Below is a small trained network, with its code and all its weights. Each question gives an input and a class and asks what happens when units are switched off, that is, made to give their printed mean instead of their output.

import numpy as np


def w(rows, s, z=0):
    codes = np.array(rows[::2]) - 128.0
    scale = np.full(codes.shape[1], s)
    scale[-1] = z or s
    return codes * scale


def norm(h):
    return h / np.sqrt((h * h).mean(-1, keepdims=True) + 1e-5)


def f(y):
    return np.maximum(y, 0)


def log_softmax(a):
    a = a - a.max(-1, keepdims=True)
    return a - np.log(np.exp(a).sum(-1, keepdims=True))


def net(x, mask):
    res = np.array(x, float).reshape(1, 8) / 4 @ E
    u = 0
    for l in range(2):
        y = f(norm(res) @ A[l][:, :-1].T + A[l][:, -1])
        res = res + np.where(mask[u : u + 15], y, B[l][:, -1]) @ B[l][:, :-1]
        u += 15
    return log_softmax(norm(res)[-1] @ U[:, :-1].T + U[:, -1])


A, B = {}, {}
E = w([
[128,124,130,123,129,127],'x0',
[127,127,130,126,129,129],'x1',
[128,129,128,128,126,129],'x2',
[128,158,238,177,52,143],'x3',
[134,234,124,63,83,60],'x4',
[128,127,126,128,127,130],'x5',
[128,127,131,124,126,129],'x6',
[3,128,112,161,126,101],'x7',
],0.0042)
A[0] = w([
[131,145,68,84,131,106,90],'L0N0',
[128,100,91,120,191,126,79],'L0N1',
[125,53,114,150,205,160,194],'L0N2',
[154,109,148,143,116,152,3],'L0N3',
[137,94,114,135,167,142,60],'L0N4',
[130,129,129,129,130,129,109],'L0N5',
[132,58,147,177,115,194,94],'L0N6',
[128,129,127,126,126,128,108],'L0N7',
[127,143,100,106,122,115,52],'L0N8',
[229,123,135,112,130,142,238],'L0N9',
[134,155,77,82,122,105,70],'L0N10',
[129,119,171,165,73,156,79],'L0N11',
[254,131,143,90,138,169,15],'L0N12',
[130,131,128,129,129,128,104],'L0N13',
[127,180,197,141,101,105,29],'L0N14',
],0.0059,0.0022)
B[0] = w([
[134,115,156,150,179,129,184],'L0N0',
[123,142,122,110,71,135,178],'L0N1',
[121,133,98,112,44,142,236],'L0N2',
[125,117,141,109,145,203,140],'L0N3',
[126,143,128,115,94,122,157],'L0N4',
[129,130,128,128,126,127,128],'L0N5',
[138,133,149,115,211,107,205],'L0N6',
[130,130,129,129,127,127,128],'L0N7',
[131,126,134,137,151,128,145],'L0N8',
[222,124,129,124,122,142,253],'L0N9',
[135,119,155,153,179,129,180],'L0N10',
[129,115,157,116,189,130,181],'L0N11',
[2,121,125,152,119,93,225],'L0N12',
[124,126,127,131,127,124,128],'L0N13',
[129,139,84,118,81,162,187],'L0N14',
],0.0069,0.0043)
A[1] = w([
[166,113,88,115,85,161,50],'L1N0',
[130,83,70,140,69,132,118],'L1N1',
[132,164,119,141,69,136,107],'L1N2',
[176,108,171,113,192,123,95],'L1N3',
[73,121,105,111,66,140,114],'L1N4',
[201,145,120,105,184,89,32],'L1N5',
[122,183,154,71,144,84,72],'L1N6',
[2,124,116,192,123,62,80],'L1N7',
[119,93,182,188,158,150,108],'L1N8',
[96,159,104,146,228,45,80],'L1N9',
[130,150,39,76,81,119,119],'L1N10',
[60,106,196,197,182,134,2],'L1N11',
[128,87,100,130,230,155,154],'L1N12',
[2,140,129,139,134,117,195],'L1N13',
[128,129,127,129,129,129,122],'L1N14',
],0.006,0.0055)
B[1] = w([
[156,92,121,45,92,105,147],'L1N0',
[130,125,82,118,112,145,179],'L1N1',
[135,148,138,117,105,98,167],'L1N2',
[123,140,106,151,153,175,171],'L1N3',
[127,161,100,169,154,141,180],'L1N4',
[104,168,56,210,150,76,158],'L1N5',
[122,69,103,145,124,173,161],'L1N6',
[254,132,135,111,123,170,203],'L1N7',
[140,99,122,137,192,113,174],'L1N8',
[143,108,149,54,143,135,178],'L1N9',
[132,102,181,160,159,142,203],'L1N10',
[153,82,120,158,120,29,153],'L1N11',
[127,173,150,130,80,123,212],'L1N12',
[41,117,129,125,128,99,255],'L1N13',
[128,129,128,128,128,129,128],'L1N14',
],0.0089,0.0045)
U = w([
[213,65,51,85,58,193,94],'0',
[23,82,23,152,105,167,255],'1',
[205,200,54,140,205,83,250],'2',
[58,142,133,2,192,77,114],'3',
[197,95,208,176,201,219,41],'4',
[63,49,188,203,176,35,95],'5',
[215,201,192,107,32,123,73],'6',
[16,207,169,156,49,85,89],'7',
],0.014,0.00072)

Each question gives the input, the list of numbers given to net, and the class t.
The units are the neurons (one row each of A and B). Each row of codes is followed by its name. A weight is (code - 128) times the scale printed after its matrix; where a second scale follows, it is the last column's (A, B and U).
mask holds one flag per neuron, layer by layer. A switched-off neuron (its flag False) gives its mean, the last column of its row in B, instead of its output. The means were averaged over made-up inputs and are rounded, as every weight is.
A unit's drop is (log p(t) with every unit on - log p(t) with that unit switched off) / (log p(t) with every unit on - log p(t) with every unit switched off).
The circuit of an input: a set's keep is (log p(t) with only the set's units on - log p(t) with every unit switched off) / (log p(t) with every unit on - log p(t) with every unit switched off). Starting from the 12 units with the biggest drops (on a tie, the unit counted first), units are removed one at a time, each time the one whose removal leaves the highest keep (on an exact tie, the one counted first), for as long as the keep stays at least 0.8.
units of the circuit, in order: the units of the circuit, biggest drop first
most important unit: the unit with the biggest drop
top k neurons: the k neurons with the biggest drops, biggest first
top k neurons in layer l: the k neurons of layer l with the biggest drops, biggest first
input [8,4,-6,-1,7,-5,-5,-6], class 2: units of the circuit, in order : (L1N5; L0N2)
input [-5,0,4,4,-1,-2,8,1], class 5: most important unit : L0N9
input [-3,1,-6,-1,8,-5,3,0], class 2: top 2 neurons in layer 0 : (L0N12; L0N2)
input [-2,6,-7,2,-6,-6,8,1], class 5: top 2 neurons : (L0N9; L0N6)
input [-2,6,7,-2,3,8,-4,-8], class 2: top 3 neurons : (L0N9; L1N5; L0N12)
input [7,-1,-3,0,4,-8,4,4], class 3: top 2 neurons : (L1N13; L0N2)
input [-4,7,-1,-4,2,4,1,7], class 3: units of the circuit, in order : (L1N13; L1N7; L1N9)
input [-2,-3,3,3,0,5,4,-7], class 4: units of the circuit, in order : (L0N9; L0N2; L0N12; L1N12)
input [-2,-6,-5,-1,1,-5,-3,-6], class 2: top 2 neurons : (L0N9; L0N2)
input [0,2,-7,0,-6,2,2,-7], class 0: top 2 neurons in layer 1 : (L1N10; L1N0)
input [-7,-4,-2,8,-1,-7,-6,2], class 5: top 2 neurons : (L0N9; L0N11)
input [-1,0,-1,0,-2,7,-8,-5], class 0: top 2 neurons in layer 0 : (L0N9; L0N12)
input [-7,0,-3,7,0,1,-4,0], class 4: top 2 neurons : (L0N12; L0N11)
input [-3,8,-7,0,-1,-3,-4,-3], class 0: units of the circuit, in order : (L0N2)
input [0,-3,2,-3,-3,-6,2,0], class 0: top 2 neurons : (L0N12; L1N13)
input [-8,-3,7,3,-1,6,-6,4], class 5: top 2 neurons in layer 1 : (L1N13; L1N11)
input [1,0,-5,-6,-5,4,-3,0], class 0: top 3 neurons : (L0N12; L1N13; L1N0)
input [-5,1,8,-8,0,3,-5,-4], class 0: top 2 neurons : (L0N2; L0N6)
input [-8,6,-6,-2,1,2,4,1], class 3: top 3 neurons : (L0N9; L1N9; L0N12)
input [3,4,3,0,-6,-2,1,-4], class 0: most important unit : L0N2
input [-4,7,-1,8,0,-4,-7,-4], class 4: top 2 neurons : (L0N11; L0N2)
input [3,-4,0,1,0,-6,3,6], class 5: top 3 neurons : (L1N13; L0N2; L0N14)
input [7,2,1,0,-4,-1,-2,-4], class 0: top 2 neurons : (L0N2; L0N9)
input [-7,6,-3,7,-2,-4,2,2], class 5: top 2 neurons : (L0N9; L1N11)
input [5,5,-2,8,0,6,0,4], class 5: top 3 neurons in layer 1 : (L1N8; L1N11; L1N12)
input [-2,-6,7,8,-1,3,-4,-7], class 4: top 2 neurons in layer 0 : (L0N2; L0N11)
input [3,-4,1,-4,2,-6,-5,5], class 3: most important unit : L1N13
input [-5,-5,-2,2,0,1,4,-1], class 4: top 2 neurons in layer 0 : (L0N11; L0N2)
